Here is a tiny trained network, its code and every weight. The questions are about switching its units off for an input and a target symbol, where a switched-off unit gives its printed mean instead of its output.

import numpy as np


def w(rows, s, z=0):
    codes = np.array(rows[::2]) - 128.0
    scale = np.full(codes.shape[1], s)
    scale[-1] = z or s
    return codes * scale


def norm(h):
    return h / np.sqrt((h * h).mean(-1, keepdims=True) + 1e-5)


def f(y):
    return np.maximum(y, 0)


def softmax(a):
    e = np.exp(a - a.max(-1, keepdims=True))
    return e / e.sum(-1, keepdims=True)


def log_softmax(a):
    a = a - a.max(-1, keepdims=True)
    return a - np.log(np.exp(a).sum(-1, keepdims=True))


def net(x, mask):
    ids = ['Ψβδμπτ'.index(c) for c in x.split()]
    T = len(ids)
    res = E[ids] + P[:T]
    r = norm(res)
    for j in range(2):
        rows = slice(3 * j, 3 * j + 3)
        q, k, v = (r @ M[0][rows].T for M in (Q, K, V))
        z = softmax(np.where(np.tri(T) > 0, q @ k.T / 3**0.5, -1e9)) @ v
        o = O[0][rows]
        res = res + np.where(mask[j], z, o[:, -1]) @ o[:, :-1]
    y = f(norm(res) @ A[0][:, :-1].T + A[0][:, -1])
    res = res + np.where(mask[2:6], y, B[0][:, -1]) @ B[0][:, :-1]
    return log_softmax(norm(res)[-1] @ U[:, :-1].T + U[:, -1])


Q, K, V, O, A, B = {}, {}, {}, {}, {}, {}
E = w([
[181,56,75,118,239,130,165,103],'Ψ',
[168,6,138,235,52,59,254,146],'β',
[152,179,43,125,119,180,73,143],'δ',
[178,77,226,60,144,176,173,39],'μ',
[135,176,107,141,124,235,153,195],'π',
[135,130,185,128,9,178,114,110],'τ',
],0.0045)
P = w([
[114,138,142,125,137,86,111,117],'0',
[122,117,107,195,153,216,81,45],'1',
[135,92,74,104,157,159,177,116],'2',
[237,173,167,197,120,92,127,146],'3',
[227,147,29,117,39,115,150,33],'4',
[112,254,125,199,158,218,231,51],'5',
],0.007)
Q[0] = w([
[134,105,42,155,22,207,152,130],'H0',
[116,138,109,175,196,207,164,66],'H0',
[32,108,122,2,75,146,109,128],'H0',
[178,186,161,115,99,29,74,187],'H1',
[168,124,183,146,130,187,194,168],'H1',
[58,199,217,194,183,104,164,161],'H1',
],0.006)
K[0] = w([
[126,46,166,8,154,28,174,167],'H0',
[146,162,188,128,108,54,128,219],'H0',
[177,173,44,103,103,123,205,126],'H0',
[89,66,72,194,126,226,136,38],'H1',
[103,160,135,151,184,92,13,91],'H1',
[249,154,213,255,176,129,74,129],'H1',
],0.005)
V[0] = w([
[202,188,212,37,118,218,81,72],'H0',
[175,70,161,215,1,49,136,120],'H0',
[162,97,180,39,208,111,145,93],'H0',
[103,46,218,148,171,149,254,121],'H1',
[170,90,40,125,192,34,40,51],'H1',
[75,120,58,180,215,180,224,205],'H1',
],0.0067)
O[0] = w([
[152,101,61,25,51,142,185,166,180],'H0',
[210,111,163,159,205,128,39,175,35],'H0',
[126,204,172,16,143,98,169,180,62],'H0',
[146,47,249,47,190,230,192,90,7],'H1',
[126,229,181,146,203,2,91,71,99],'H1',
[68,141,170,222,71,206,224,52,255],'H1',
],0.0072,0.004)
A[0] = w([
[63,39,148,105,154,85,86,171,3],'N0',
[185,34,24,157,135,75,109,56,110],'N1',
[131,149,68,148,83,191,59,253,70],'N2',
[225,245,180,119,113,162,122,130,177],'N3',
],0.0046,0.0054)
B[0] = w([
[222,133,1,97,146,126,202,44,128],'N0',
[188,157,129,213,86,135,65,101,203],'N1',
[185,49,133,167,117,96,88,107,172],'N2',
[191,112,137,129,154,132,165,58,252],'N3',
],0.0064,0.0037)
U = w([
[65,212,219,120,188,93,204,22,126],'Ψ',
[112,62,249,200,227,192,88,123,47],'β',
[116,218,50,182,95,25,78,103,22],'δ',
[151,113,149,1,164,139,187,173,37],'μ',
[89,78,128,196,61,220,191,106,253],'π',
[219,58,59,95,131,149,52,173,86],'τ',
],0.0077,0.0025)

Each question gives the input, a string of symbols that net reads in full, and the target symbol t.
The units are the heads (3 rows each of Q, K, V and O) and the neurons (one row each of A and B). Each row of codes is followed by its name. A weight is (code - 128) times the scale printed after its matrix; where a second scale follows, it is the last column's (O, A, B and U).
mask holds one flag per unit, heads first, then neurons. A switched-off unit (its flag False) gives its mean, the last column of its rows in O or B, instead of its output. The means were averaged over made-up inputs and are rounded, as every weight is.
A unit's drop is (log p(t) with every unit on - log p(t) with that unit switched off) / (log p(t) with every unit on - log p(t) with every unit switched off).
The circuit of an input: a set's keep is (log p(t) with only the set's units on - log p(t) with every unit switched off) / (log p(t) with every unit on - log p(t) with every unit switched off). Starting from all 6 units, units are removed one at a time, each time the one whose removal leaves the highest keep (on an exact tie, the one counted first), for as long as the keep stays at least 0.8.
units of the circuit, in order: the units of the circuit, biggest drop first
heads that matter: for each layer, one digit per head in row order, 1 if its drop is at least 0.15 and else 0, layers parted by /
drop when u is switched off: that unit's drop, to one decimal
input Ψ π π μ π τ, target μ: heads that matter	11
input π π β Ψ τ, target β: heads that matter	11
input δ π π Ψ β Ψ, target δ: heads that matter	01
input Ψ π τ, target Ψ: heads that matter	00
input τ π β δ τ μ, target δ: heads that matter	01
input τ π β, target τ: units of the circuit, in order	H1
input β π Ψ π τ, target Ψ: units of the circuit, in order	H1, H0
input π π Ψ τ π δ, target τ: units of the circuit, in order	H1, H0
input μ π π π, target μ: heads that matter	10
input δ β τ μ β Ψ, target δ: heads that matter	01
input β Ψ π π π Ψ, target β: heads that matter	10
input π μ τ τ Ψ, target τ: heads that matter	11
input τ τ δ β, target τ: heads that matter	11
input δ μ τ π π, target τ: units of the circuit, in order	H1, H0
input π Ψ π δ, target Ψ: units of the circuit, in order	H1
input π δ μ Ψ μ, target μ: units of the circuit, in order	H0, H1
input π Ψ τ Ψ, target Ψ: heads that matter	01
input π π Ψ μ π Ψ, target μ: drop when H0 is switched off	0.4
input δ τ μ, target δ: drop when H0 is switched off	0.0
input Ψ Ψ δ π π, target Ψ: drop when H1 is switched off	0.1
input β Ψ π π δ, target β: units of the circuit, in order	H0
